Below is a small trained network, with its code and all its weights. Each question gives an input and a target symbol and asks what happens when units are switched off, that is, made to give their printed mean instead of their output.

import numpy as np


def w(rows, s, z=0):
    codes = np.array(rows[::2]) - 128.0
    scale = np.full(codes.shape[1], s)
    scale[-1] = z or s
    return codes * scale


def norm(h):
    return h / np.sqrt((h * h).mean(-1, keepdims=True) + 1e-5)


def f(y):
    return np.maximum(y, 0)


def softmax(a):
    e = np.exp(a - a.max(-1, keepdims=True))
    return e / e.sum(-1, keepdims=True)


def log_softmax(a):
    a = a - a.max(-1, keepdims=True)
    return a - np.log(np.exp(a).sum(-1, keepdims=True))


def net(x, mask):
    ids = ['ΛΦΩαζτ'.index(c) for c in x.split()]
    T = len(ids)
    res = E[ids] + P[:T]
    r = norm(res)
    for j in range(2):
        rows = slice(2 * j, 2 * j + 2)
        q, k, v = (r @ M[0][rows].T for M in (Q, K, V))
        z = softmax(np.where(np.tri(T) > 0, q @ k.T / 2**0.5, -1e9)) @ v
        o = O[0][rows]
        res = res + np.where(mask[j], z, o[:, -1]) @ o[:, :-1]
    y = f(norm(res) @ A[0][:, :-1].T + A[0][:, -1])
    res = res + np.where(mask[2:6], y, B[0][:, -1]) @ B[0][:, :-1]
    return log_softmax(norm(res)[-1] @ U[:, :-1].T + U[:, -1])


Q, K, V, O, A, B = {}, {}, {}, {}, {}, {}
E = w([
[81,142,76,162,196,114],'Λ',
[57,57,71,164,109,105],'Φ',
[38,37,79,178,192,59],'Ω',
[157,57,85,87,146,93],'α',
[31,137,60,162,109,96],'ζ',
[20,125,1,87,187,125],'τ',
],0.0033)
P = w([
[178,134,140,150,116,120],'0',
[43,31,254,124,153,55],'1',
[120,137,114,102,96,31],'2',
[145,135,149,128,121,166],'3',
[52,26,229,101,108,150],'4',
[118,201,132,116,122,56],'5',
[118,162,106,135,144,204],'6',
],0.0068)
Q[0] = w([
[90,149,97,125,108,3],'H0',
[115,178,104,131,140,150],'H0',
[146,113,175,141,107,185],'H1',
[82,137,88,138,111,180],'H1',
],0.014)
K[0] = w([
[170,40,153,202,163,230],'H0',
[39,183,129,129,149,172],'H0',
[173,53,150,52,137,2],'H1',
[72,185,119,135,206,55],'H1',
],0.0083)
V[0] = w([
[120,84,106,190,253,73],'H0',
[103,184,11,194,120,183],'H0',
[46,139,133,244,107,150],'H1',
[153,162,21,112,223,197],'H1',
],0.0047)
O[0] = w([
[143,154,253,156,170,214,252],'H0',
[12,157,156,79,6,117,97],'H0',
[98,31,177,200,195,90,131],'H1',
[201,74,169,58,153,157,114],'H1',
],0.0054,0.0035)
A[0] = w([
[167,93,116,212,64,179,66],'N0',
[155,157,2,143,143,40,3],'N1',
[111,201,167,164,84,77,117],'N2',
[175,64,170,55,178,142,55],'N3',
],0.0063,0.0047)
B[0] = w([
[169,64,120,128,123,200,151],'N0',
[138,47,168,228,49,254,204],'N1',
[162,190,70,76,91,166,207],'N2',
[130,175,53,123,79,167,251],'N3',
],0.0087,0.0018)
U = w([
[101,112,177,43,119,134,160],'Λ',
[89,151,66,144,65,83,114],'Φ',
[143,251,199,180,155,143,3],'Ω',
[146,71,87,201,72,168,54],'α',
[127,89,181,162,197,92,213],'ζ',
[201,157,56,103,176,141,162],'τ',
],0.013,0.0044)

Each question gives the input, a string of symbols that net reads in full, and the target symbol t.
The units are the heads (2 rows each of Q, K, V and O) and the neurons (one row each of A and B). Each row of codes is followed by its name. A weight is (code - 128) times the scale printed after its matrix; where a second scale follows, it is the last column's (O, A, B and U).
mask holds one flag per unit, heads first, then neurons. A switched-off unit (its flag False) gives its mean, the last column of its rows in O or B, instead of its output. The means were averaged over made-up inputs and are rounded, as every weight is.
A unit's drop is (log p(t) with every unit on - log p(t) with that unit switched off) / (log p(t) with every unit on - log p(t) with every unit switched off).
The circuit of an input: a set's keep is (log p(t) with only the set's units on - log p(t) with every unit switched off) / (log p(t) with every unit on - log p(t) with every unit switched off). Starting from all 6 units, units are removed one at a time, each time the one whose removal leaves the highest keep (on an exact tie, the one counted first), for as long as the keep stays at least 0.8.
units of the circuit, in order: the units of the circuit, biggest drop first
unit that matters most: the unit with the biggest drop
which heads matter: for each layer, one digit per head in row order, 1 if its drop is at least 0.15 and else 0, layers parted by /
drop when u is switched off: that unit's drop, to one decimal
input α α τ α τ Ω, target α: unit that matters most	N1
input Φ Ω τ α τ τ, target α: units of the circuit, in order	(N1; H0)
input τ Φ τ τ Ω α, target τ: which heads matter	01
input α τ τ α, target Λ: which heads matter	11
input Φ ζ Φ τ Λ Φ, target τ: units of the circuit, in order	(H1; N3)
input α τ τ α Φ Λ, target α: units of the circuit, in order	(N1; H0)
input τ τ Φ, target τ: units of the circuit, in order	(N3; H1)
input Λ Λ Ω α Λ Λ, target α: units of the circuit, in order	(H0; N1)
input α τ τ, target α: which heads matter	00
input Ω τ Λ, target Ω: which heads matter	10
input ζ Λ Ω τ, target Λ: which heads matter	10
input α Λ Φ α τ ζ, target α: which heads matter	10
input ζ α Φ Λ τ ζ, target Λ: which heads matter	11
input α Λ α τ α ζ Ω, target ζ: which heads matter	01
input α α Ω ζ τ, target ζ: which heads matter	11
input α α Λ α, target Ω: unit that matters most	H1
input ζ α Φ Λ α α, target Λ: units of the circuit, in order	(H0; H1)
input α τ α α, target τ: units of the circuit, in order	(H0; N1)
input α α α ζ τ ζ, target ζ: which heads matter	01
input τ α Ω, target τ: unit that matters most	H1
input Λ α τ ζ ζ ζ Ω, target ζ: which heads matter	01
input Λ τ τ ζ α τ, target ζ: which heads matter	01
input Φ Φ α Φ ζ α, target Φ: drop when N2 is switched off	0.2
input τ Φ Ω α Λ Φ, target α: drop when N0 is switched off	0.0
input α α Λ τ α Ω, target τ: drop when H1 is switched off	1.0
